Below is a small trained network, with its code and all its weights. Each question gives an input and a target symbol and asks what happens when units are switched off, that is, made to give their printed mean instead of their output.

import numpy as np


def w(rows, s, z=0):
    codes = np.array(rows[::2]) - 128.0
    scale = np.full(codes.shape[1], s)
    scale[-1] = z or s
    return codes * scale


def norm(h):
    return h / np.sqrt((h * h).mean(-1, keepdims=True) + 1e-5)


def f(y):
    return y / 2 * (1 + np.tanh(0.7978845608 * (y + 0.044715 * y**3)))


def softmax(a):
    e = np.exp(a - a.max(-1, keepdims=True))
    return e / e.sum(-1, keepdims=True)


def log_softmax(a):
    a = a - a.max(-1, keepdims=True)
    return a - np.log(np.exp(a).sum(-1, keepdims=True))


def net(x, mask):
    ids = ['ΛΠΣβδζημτ'.index(c) for c in x.split()]
    T = len(ids)
    res = E[ids] + P[:T]
    u = 0
    for l in range(2):
        q, k, v = (norm(res) @ M[l].T for M in (Q, K, V))
        z = softmax(np.where(np.tri(T) > 0, q @ k.T / 4**0.5, -1e9)) @ v
        res = res + np.where(mask[u], z, O[l][:, -1]) @ O[l][:, :-1]
        u += 1
        y = f(norm(res) @ A[l][:, :-1].T + A[l][:, -1])
        res = res + np.where(mask[u : u + 4], y, B[l][:, -1]) @ B[l][:, :-1]
        u += 4
    return log_softmax(norm(res)[-1] @ U[:, :-1].T + U[:, -1])


Q, K, V, O, A, B = {}, {}, {}, {}, {}, {}
E = w([
[178,83,105,166,143,53,203,89,127],'Λ',
[119,143,107,192,109,113,83,147,217],'Π',
[197,149,113,107,140,86,208,109,122],'Σ',
[58,68,178,156,101,143,69,128,112],'β',
[119,86,123,228,109,37,111,144,174],'δ',
[150,49,140,158,252,208,103,58,123],'ζ',
[132,90,199,103,161,32,125,170,96],'η',
[123,83,180,84,159,155,102,165,112],'μ',
[98,122,201,90,122,254,158,48,93],'τ',
],0.012)
P = w([
[211,107,138,142,68,131,132,158,181],'0',
[81,63,93,196,156,93,71,124,185],'1',
[146,53,140,75,76,166,143,96,136],'2',
[105,163,208,151,183,142,221,168,137],'3',
[7,34,38,197,144,124,85,122,132],'4',
[156,47,146,71,62,165,146,97,141],'5',
],0.013)
Q[0] = w([
[27,193,95,145,255,85,102,165,120],'0.h1',
[168,77,232,179,98,143,215,212,174],'0.h1',
[95,132,101,132,136,86,67,114,95],'0.h1',
[14,181,183,183,238,134,182,140,144],'0.h1',
],0.01)
K[0] = w([
[11,155,2,46,162,96,156,93,123],'0.h1',
[231,116,136,162,144,134,196,2,120],'0.h1',
[57,70,71,90,78,95,52,154,150],'0.h1',
[41,135,80,118,203,172,251,33,114],'0.h1',
],0.0095)
V[0] = w([
[100,189,113,206,133,125,187,99,78],'0.h1',
[176,118,234,82,122,7,137,74,58],'0.h1',
[162,57,80,134,176,3,200,133,134],'0.h1',
[58,53,203,165,19,93,110,48,120],'0.h1',
],0.0057)
O[0] = w([
[137,178,47,181,148,119,87,163,137,44],'0.h1',
[146,102,10,1,75,84,68,49,135,124],'0.h1',
[124,180,103,69,102,194,126,216,129,253],'0.h1',
[188,179,138,154,94,188,102,134,12,252],'0.h1',
],0.009,0.0043)
A[0] = w([
[70,88,18,3,113,118,122,59,195,2],'0.n1',
[82,87,146,37,90,214,165,180,110,217],'0.n2',
[107,109,167,9,135,142,177,29,146,60],'0.n3',
[218,203,21,173,130,114,149,166,109,119],'0.n4',
],0.0071,0.0037)
B[0] = w([
[37,172,233,47,115,137,72,149,72,169],'0.n1',
[145,83,34,142,186,136,247,120,131,254],'0.n2',
[47,150,161,172,25,85,6,160,206,186],'0.n3',
[198,75,133,254,122,174,133,11,168,162],'0.n4',
],0.0099,0.0083)
Q[1] = w([
[74,154,120,163,122,70,35,146,255],'1.h1',
[122,113,163,76,10,132,165,172,196],'1.h1',
[150,172,74,132,116,133,49,111,35],'1.h1',
[191,49,80,145,47,199,57,181,158],'1.h1',
],0.0087)
K[1] = w([
[129,154,119,116,161,44,122,111,112],'1.h1',
[237,157,169,75,105,51,130,135,164],'1.h1',
[94,131,67,155,85,119,81,167,77],'1.h1',
[220,12,91,156,117,74,62,169,102],'1.h1',
],0.012)
V[1] = w([
[147,80,115,164,87,3,74,68,121],'1.h1',
[71,177,95,126,90,36,224,175,139],'1.h1',
[82,103,167,100,9,238,60,84,172],'1.h1',
[52,82,101,211,178,57,38,201,71],'1.h1',
],0.0061)
O[1] = w([
[147,175,83,233,121,172,178,33,164,119],'1.h1',
[238,158,157,254,39,149,103,167,143,22],'1.h1',
[77,235,162,114,150,136,103,174,158,253],'1.h1',
[125,99,115,22,49,231,105,104,196,50],'1.h1',
],0.0094,0.0039)
A[1] = w([
[199,100,86,142,132,43,132,195,235,81],'1.n1',
[192,173,80,112,242,114,168,203,159,1],'1.n2',
[196,118,133,123,195,174,201,83,45,10],'1.n3',
[100,69,93,70,169,138,88,42,2,132],'1.n4',
],0.0082,0.0022)
B[1] = w([
[121,104,59,52,147,136,101,79,107,173],'1.n1',
[137,152,75,98,36,130,184,165,162,184],'1.n2',
[124,186,233,107,126,254,57,180,143,230],'1.n3',
[212,143,84,184,70,45,127,108,100,254],'1.n4',
],0.014,0.0053)
U = w([
[124,159,36,142,123,69,176,151,84,185],'Λ',
[163,11,254,123,118,151,203,180,96,7],'Π',
[52,183,172,175,223,105,81,170,96,254],'Σ',
[200,165,201,144,91,137,71,105,32,69],'β',
[149,192,104,70,126,249,187,129,102,74],'δ',
[99,27,107,65,206,118,152,47,111,193],'ζ',
[94,120,128,32,60,155,10,115,92,123],'η',
[113,58,161,155,34,129,98,132,253,104],'μ',
[175,103,129,220,123,117,180,17,156,162],'τ',
],0.0086,0.0036)

Each question gives the input, a string of symbols that net reads in full, and the target symbol t.
The units are the heads (4 rows each of Q, K, V and O) and the neurons (one row each of A and B). Each row of codes is followed by its name. A weight is (code - 128) times the scale printed after its matrix; where a second scale follows, it is the last column's (O, A, B and U).
mask holds one flag per unit, layer by layer, with each layer's heads first. A switched-off unit (its flag False) gives its mean, the last column of its rows in O or B, instead of its output. The means were averaged over made-up inputs and are rounded, as every weight is.
A unit's drop is (log p(t) with every unit on - log p(t) with that unit switched off) / (log p(t) with every unit on - log p(t) with every unit switched off).
The circuit of an input: a set's keep is (log p(t) with only the set's units on - log p(t) with every unit switched off) / (log p(t) with every unit on - log p(t) with every unit switched off). Starting from all 10 units, units are removed one at a time, each time the one whose removal leaves the highest keep (on an exact tie, the one counted first), for as long as the keep stays at least 0.8.
circuit, biggest first: the units of the circuit, biggest drop first
k most important neurons: the k neurons with the biggest drops, biggest first
top k neurons in layer l: the k neurons of layer l with the biggest drops, biggest first
input Π β τ, target Π: circuit, biggest first -> 0.h1
input β Λ μ, target β: circuit, biggest first -> 0.h1, 1.n4
input μ ζ μ τ, target Σ: circuit, biggest first -> 0.h1, 0.n2, 1.h1
input τ δ τ, target τ: circuit, biggest first -> 0.h1, 0.n3, 1.n3
input η η τ, target η: circuit, biggest first -> 0.h1, 0.n3
input β β μ Λ ζ τ, target β: top 2 neurons in layer 1 -> 1.n4, 1.n3
input δ δ Π Σ Λ μ, target δ: 3 most important neurons -> 0.n2, 1.n3, 0.n4
input ζ δ Π β, target Π: circuit, biggest first -> 1.h1, 0.n3, 0.h1
input δ η Π Λ, target δ: circuit, biggest first -> 0.h1, 0.n3, 1.n3, 1.n4
input Σ Λ Λ Π, target δ: circuit, biggest first -> 0.h1, 0.n3
input η η δ μ μ Σ, target η: 2 most important neurons -> 0.n3, 0.n1
input Λ η Λ, target Λ: circuit, biggest first -> 0.h1, 1.h1, 0.n4
input η ζ ζ, target η: circuit, biggest first -> 0.h1, 0.n3
input δ δ Π, target δ: circuit, biggest first -> 0.n3
input β Π μ τ η Λ, target β: circuit, biggest first -> 0.h1, 1.n3, 1.n4
input τ τ Σ η η, target Λ: 2 most important neurons -> 0.n3, 1.n4
input δ Λ τ β Σ δ, target δ: 2 most important neurons -> 1.n3, 0.n3
input η η τ ζ ζ ζ, target η: top 2 neurons in layer 0 -> 0.n1, 0.n3
input Σ β Π μ, target Λ: top 2 neurons in layer 0 -> 0.n2, 0.n3
input Λ Λ β, target Λ: top 2 neurons in layer 0 -> 0.n2, 0.n4
input Λ Σ ζ Λ Λ, target τ: top 3 neurons in layer 0 -> 0.n4, 0.n2, 0.n1
input μ Π τ Λ, target δ: 2 most important neurons -> 0.n3, 0.n4
input η ζ δ ζ, target Π: top 2 neurons in layer 0 -> 0.n3, 0.n2
input δ Λ Σ δ, target Λ: most important neuron -> 1.n3
